Below is a small trained network, with its code and all its weights. Each question gives an input and a class and asks what happens when units are switched off, that is, made to give their printed mean instead of their output.

import numpy as np


def w(rows, s, z=0):
    codes = np.array(rows[::2]) - 128.0
    scale = np.full(codes.shape[1], s)
    scale[-1] = z or s
    return codes * scale


def f(y):
    return y / 2 * (1 + np.tanh(0.7978845608 * (y + 0.044715 * y**3)))


def log_softmax(a):
    a = a - a.max(-1, keepdims=True)
    return a - np.log(np.exp(a).sum(-1, keepdims=True))


def net(x, mask):
    res = np.array(x, float).reshape(1, 4) / 4 @ E
    y = f(res @ A[0][:, :-1].T + A[0][:, -1])
    res = res + np.where(mask, y, B[0][:, -1]) @ B[0][:, :-1]
    return log_softmax(res[-1] @ U[:, :-1].T + U[:, -1])


A, B = {}, {}
E = w([
[171,105,71,34,155,204,104,144,109,248,140,76],'x0',
[84,119,152,163,204,83,16,174,155,183,88,142],'x1',
[32,221,40,141,98,151,140,220,85,102,35,170],'x2',
[116,186,97,139,135,64,30,43,70,137,185,254],'x3',
],0.0099)
A[0] = w([
[173,151,93,90,87,181,178,97,110,82,122,159,116],'N1',
[137,110,73,73,127,179,108,170,85,168,124,143,63],'N2',
[85,111,145,188,117,114,166,119,178,88,116,162,59],'N3',
[134,145,108,111,168,155,163,51,88,141,137,144,39],'N4',
[163,133,78,143,41,160,196,82,86,70,148,106,148],'N5',
[43,159,86,177,148,156,115,152,65,101,76,142,44],'N6',
[130,131,78,67,109,129,76,138,121,190,157,120,254],'N7',
[67,143,103,140,206,111,88,181,153,127,58,142,181],'N8',
[120,74,167,175,116,110,117,134,129,45,90,197,223],'N9',
[116,104,168,187,182,144,55,118,176,149,100,92,135],'N10',
[44,175,66,152,99,179,141,215,89,72,72,154,81],'N11',
[112,210,102,130,135,74,88,79,89,148,181,245,95],'N12',
[170,119,235,174,142,119,131,115,150,77,162,141,103],'N13',
[75,161,159,197,62,79,141,162,148,90,104,110,125],'N14',
[97,123,134,92,59,156,164,76,118,92,118,123,44],'N15',
[111,114,131,157,134,121,176,219,173,106,68,96,165],'N16',
[124,71,73,38,145,166,117,142,161,165,124,93,105],'N17',
[176,82,180,107,152,107,180,174,199,143,100,137,155],'N18',
[105,131,154,140,126,156,151,181,124,101,118,85,69],'N19',
[156,133,175,166,102,165,132,168,136,117,117,80,41],'N20',
[163,71,225,141,178,117,66,137,141,155,137,129,139],'N21',
[86,103,156,135,194,160,67,158,165,139,105,143,77],'N22',
[74,97,147,169,139,100,83,126,125,160,49,119,61],'N23',
],0.011,0.0081)
B[0] = w([
[170,52,77,172,134,121,190,175,151,150,105,179,192],'N1',
[83,80,204,113,203,137,35,150,103,143,56,133,176],'N2',
[81,59,173,145,198,149,71,198,81,150,61,70,168],'N3',
[74,64,153,189,198,62,97,152,200,194,149,97,149],'N4',
[145,94,80,155,152,120,209,153,136,140,74,152,224],'N5',
[151,80,163,184,207,119,132,72,134,113,163,54,201],'N6',
[84,137,134,66,168,153,138,136,53,41,78,119,220],'N7',
[139,86,114,142,82,168,233,86,149,129,64,157,219],'N8',
[95,118,110,61,141,162,97,144,48,89,11,134,211],'N9',
[105,78,107,185,128,98,193,141,111,130,66,161,183],'N10',
[160,108,133,163,200,150,152,27,118,95,191,74,251],'N11',
[1,195,108,138,96,64,119,163,182,83,165,74,242],'N12',
[153,87,152,100,175,187,101,75,87,95,146,91,181],'N13',
[136,109,174,50,157,176,46,168,89,112,70,136,203],'N14',
[147,48,87,185,212,70,123,185,192,215,102,135,161],'N15',
[65,202,98,102,93,76,110,138,171,38,181,135,221],'N16',
[90,111,172,85,202,132,85,136,114,103,112,131,203],'N17',
[40,172,121,111,70,104,143,116,151,92,173,116,191],'N18',
[56,154,122,145,141,58,106,132,178,100,130,88,165],'N19',
[75,124,206,162,130,39,59,166,242,187,182,101,155],'N20',
[167,103,158,165,155,117,221,91,120,81,121,87,198],'N21',
[157,41,83,144,120,53,136,192,145,165,90,155,171],'N22',
[149,68,102,204,120,90,153,162,154,230,134,205,167],'N23',
],0.01,0.018)
U = w([
[104,96,163,66,187,179,36,200,71,141,73,140,55],'0',
[145,64,69,212,133,99,206,194,154,187,93,210,108],'1',
[161,81,164,160,181,150,151,23,127,122,198,75,93],'2',
[40,197,115,147,105,46,77,193,192,114,177,117,38],'3',
[124,182,84,54,87,197,213,135,56,65,84,178,216],'4',
[243,201,235,200,45,180,22,230,137,213,230,238,9],'5',
[235,192,209,185,9,184,44,239,130,204,227,232,9],'6',
],0.012,0.011)

Each question gives the input, the list of numbers given to net, and the class t.
The units are the neurons (one row each of A and B). Each row of codes is followed by its name. A weight is (code - 128) times the scale printed after its matrix; where a second scale follows, it is the last column's (A, B and U).
mask holds one flag per neuron, in row order. A switched-off neuron (its flag False) gives its mean, the last column of its row in B, instead of its output. The means were averaged over made-up inputs and are rounded, as every weight is.
A unit's drop is (log p(t) with every unit on - log p(t) with that unit switched off) / (log p(t) with every unit on - log p(t) with every unit switched off).
The circuit of an input: a set's keep is (log p(t) with only the set's units on - log p(t) with every unit switched off) / (log p(t) with every unit on - log p(t) with every unit switched off). Starting from the 12 units with the biggest drops (on a tie, the unit counted first), units are removed one at a time, each time the one whose removal leaves the highest keep (on an exact tie, the one counted first), for as long as the keep stays at least 0.8.
circuit, biggest first: the units of the circuit, biggest drop first
k most important neurons: the k neurons with the biggest drops, biggest first
drop when u is switched off: that unit's drop, to one decimal
input [-8,2,-8,-5], class 0: circuit, biggest first : [N9]
input [0,-2,8,7], class 2: 2 most important neurons : [N11, N6]
input [0,-4,5,5], class 2: 4 most important neurons : [N11, N16, N6, N18]
input [-1,1,4,3], class 2: 2 most important neurons : [N6, N11]
input [1,-6,-6,0], class 1: 2 most important neurons : [N11, N5]
input [7,-7,3,-2], class 0: 3 most important neurons : [N2, N17, N7]
input [4,6,-4,-7], class 3: 4 most important neurons : [N18, N16, N5, N1]
input [-4,-6,4,-7], class 3: 3 most important neurons : [N16, N19, N8]
input [8,-7,2,2], class 0: 2 most important neurons : [N2, N7]
input [4,-5,-3,-1], class 1: 2 most important neurons : [N14, N9]
input [-6,-4,6,-1], class 0: 4 most important neurons : [N14, N9, N3, N21]
input [8,-7,-2,-1], class 0: 2 most important neurons : [N17, N2]
input [1,5,6,-4], class 2: drop when N6 is switched off : 0.4
input [2,-7,0,-6], class 1: drop when N5 is switched off : 0.8
input [7,3,-6,3], class 0: drop when N7 is switched off : 0.9
input [-2,2,4,-7], class 3: circuit, biggest first : [N16]
